Here is a tiny trained network, its code and every weight. The questions are about switching its units off for an input and a target symbol, where a switched-off unit gives its printed mean instead of its output.

import numpy as np


def w(rows, s, z=0):
    codes = np.array(rows[::2]) - 128.0
    scale = np.full(codes.shape[1], s)
    scale[-1] = z or s
    return codes * scale


def f(y):
    return np.maximum(y, 0)


def softmax(a):
    e = np.exp(a - a.max(-1, keepdims=True))
    return e / e.sum(-1, keepdims=True)


def log_softmax(a):
    a = a - a.max(-1, keepdims=True)
    return a - np.log(np.exp(a).sum(-1, keepdims=True))


def net(x, mask):
    ids = ['ΔΞΠΣΦαγεζηθλμψω'.index(c) for c in x.split()]
    T = len(ids)
    res = E[ids] + P[:T]
    r = res
    for j in range(2):
        rows = slice(2 * j, 2 * j + 2)
        q, k, v = (r @ M[0][rows].T for M in (Q, K, V))
        z = softmax(np.where(np.tri(T) > 0, q @ k.T / 2**0.5, -1e9)) @ v
        o = O[0][rows]
        res = res + np.where(mask[j], z, o[:, -1]) @ o[:, :-1]
    y = f(res @ A[0][:, :-1].T + A[0][:, -1])
    res = res + np.where(mask[2:14], y, B[0][:, -1]) @ B[0][:, :-1]
    return log_softmax(res[-1] @ U[:, :-1].T + U[:, -1])


Q, K, V, O, A, B = {}, {}, {}, {}, {}, {}
E = w([
[81,186,126,105],'Δ',
[67,194,121,103],'Ξ',
[80,191,123,98],'Π',
[92,184,124,101],'Σ',
[56,210,99,132],'Φ',
[139,162,124,116],'α',
[157,156,137,112],'γ',
[152,162,127,115],'ε',
[146,199,111,159],'ζ',
[154,181,119,126],'η',
[242,164,155,112],'θ',
[252,17,101,179],'λ',
[179,163,54,78],'μ',
[39,66,29,176],'ψ',
[44,80,127,3],'ω',
],0.012)
P = w([
[109,148,195,111],'0',
[113,144,159,105],'1',
[118,142,132,102],'2',
[118,129,98,115],'3',
[120,118,73,119],'4',
[117,107,45,130],'5',
[114,95,27,141],'6',
[115,85,4,144],'7',
],0.011)
Q[0] = w([
[128,105,250,209],'h1',
[187,232,96,125],'h1',
[83,72,219,190],'h2',
[132,179,126,136],'h2',
],0.02)
K[0] = w([
[88,105,238,154],'h1',
[251,135,100,178],'h1',
[126,172,227,137],'h2',
[142,81,116,94],'h2',
],0.022)
V[0] = w([
[26,214,124,174],'h1',
[213,209,89,204],'h1',
[204,186,105,170],'h2',
[152,57,68,9],'h2',
],0.013)
O[0] = w([
[158,230,66,199,58],'h1',
[100,197,46,21,254],'h1',
[106,144,137,24,169],'h2',
[145,175,254,168,185],'h2',
],0.0092,0.0062)
A[0] = w([
[113,129,200,151,94],'n1',
[77,116,182,106,2],'n2',
[101,125,118,217,224],'n3',
[102,195,236,141,109],'n4',
[69,9,134,61,35],'n5',
[206,93,158,110,125],'n6',
[60,119,145,103,161],'n7',
[136,28,77,162,222],'n8',
[168,102,76,140,126],'n9',
[54,92,144,61,120],'n10',
[78,70,72,132,126],'n11',
[183,28,121,176,92],'n12',
],0.011,0.0036)
B[0] = w([
[61,88,59,147,147],'n1',
[151,198,112,147,158],'n2',
[92,21,104,103,176],'n3',
[125,201,239,151,167],'n4',
[64,203,133,176,224],'n5',
[129,92,69,184,169],'n6',
[171,98,68,112,197],'n7',
[188,127,237,170,149],'n8',
[126,136,111,192,145],'n9',
[227,56,110,153,255],'n10',
[153,120,198,138,153],'n11',
[122,248,102,41,151],'n12',
],0.015,0.01)
U = w([
[111,122,109,168,96],'Δ',
[104,113,102,174,126],'Ξ',
[106,125,107,169,136],'Π',
[111,123,116,158,148],'Σ',
[89,137,39,213,74],'Φ',
[112,150,115,146,144],'α',
[114,127,132,123,156],'γ',
[113,140,126,128,168],'ε',
[110,245,53,123,64],'ζ',
[113,192,87,129,116],'η',
[195,72,76,98,153],'θ',
[196,180,96,255,1],'λ',
[184,203,181,83,90],'μ',
[129,59,154,167,142],'ψ',
[117,161,167,177,207],'ω',
],0.0087,0.0056)

Each question gives the input, a string of symbols that net reads in full, and the target symbol t.
The units are the heads (2 rows each of Q, K, V and O) and the neurons (one row each of A and B). Each row of codes is followed by its name. A weight is (code - 128) times the scale printed after its matrix; where a second scale follows, it is the last column's (O, A, B and U).
mask holds one flag per unit, heads first, then neurons. A switched-off unit (its flag False) gives its mean, the last column of its rows in O or B, instead of its output. The means were averaged over made-up inputs and are rounded, as every weight is.
A unit's drop is (log p(t) with every unit on - log p(t) with that unit switched off) / (log p(t) with every unit on - log p(t) with every unit switched off).
The circuit of an input: a set's keep is (log p(t) with only the set's units on - log p(t) with every unit switched off) / (log p(t) with every unit on - log p(t) with every unit switched off). Starting from the 12 units with the biggest drops (on a tie, the unit counted first), units are removed one at a time, each time the one whose removal leaves the highest keep (on an exact tie, the one counted first), for as long as the keep stays at least 0.8.
units of the circuit, in order: the units of the circuit, biggest drop first
top k neurons: the k neurons with the biggest drops, biggest first
which heads matter: for each layer, one digit per head in row order, 1 if its drop is at least 0.15 and else 0, layers parted by /
input θ θ θ θ θ μ, target μ: which heads matter => 01
input θ θ θ ε μ Φ, target μ: units of the circuit, in order => [h2, n4]
input θ μ θ θ Π Δ, target θ: units of the circuit, in order => [n5, n4]
input η θ Δ η θ ζ Π Π, target ζ: top 4 neurons => [n10, n3, n8, n6]
input θ θ ε, target θ: units of the circuit, in order => [n10, h2, h1]
input Φ α α θ Π, target θ: which heads matter => 00
input Ξ θ η, target θ: units of the circuit, in order => [n10, h2, h1]
input θ ζ θ Δ, target θ: which heads matter => 00
input ζ θ ε Φ Π Φ, target Φ: units of the circuit, in order => [h1, n3]
input Π Ξ θ Σ θ α, target θ: which heads matter => 10
input ω Φ Φ θ Ξ, target θ: units of the circuit, in order => [n10, h1]
input Φ Φ Δ λ Σ, target λ: units of the circuit, in order => [n10, h1, n5, n2]
input η Π ω θ, target ω: units of the circuit, in order => [h2, n4, n10]
input λ λ Π Σ, target λ: top 2 neurons => [n5, n10]
input ζ Φ ζ, target ζ: which heads matter => 10
input θ Δ ε Φ Φ ω, target ω: which heads matter => 10
input λ θ ω Π, target ω: units of the circuit, in order => [h2, n4]
input α ζ θ α ω λ η α, target λ: which heads matter => 10
input η θ ω Φ Δ, target ω: which heads matter => 01
input Ξ α λ Ξ, target λ: top neuron => [n10]
input ζ α μ θ Φ, target μ: units of the circuit, in order => [h2, n4, n6]
input Π λ γ θ Φ θ Φ, target θ: units of the circuit, in order => [n10, h1]
input θ θ γ Φ, target θ: which heads matter => 00
input θ Φ μ θ θ, target μ: which heads matter => 01
input γ ω Φ θ θ μ μ γ, target μ: which heads matter => 01
input θ θ ψ, target ψ: which heads matter => 10
input Φ ψ λ Ξ λ Σ ζ Σ, target θ: which heads matter => 10
input θ ζ Ξ ω Ξ, target ω: which heads matter => 01
input θ ζ λ λ η λ Φ θ, target λ: top 3 neurons => [n5, n10, n6]
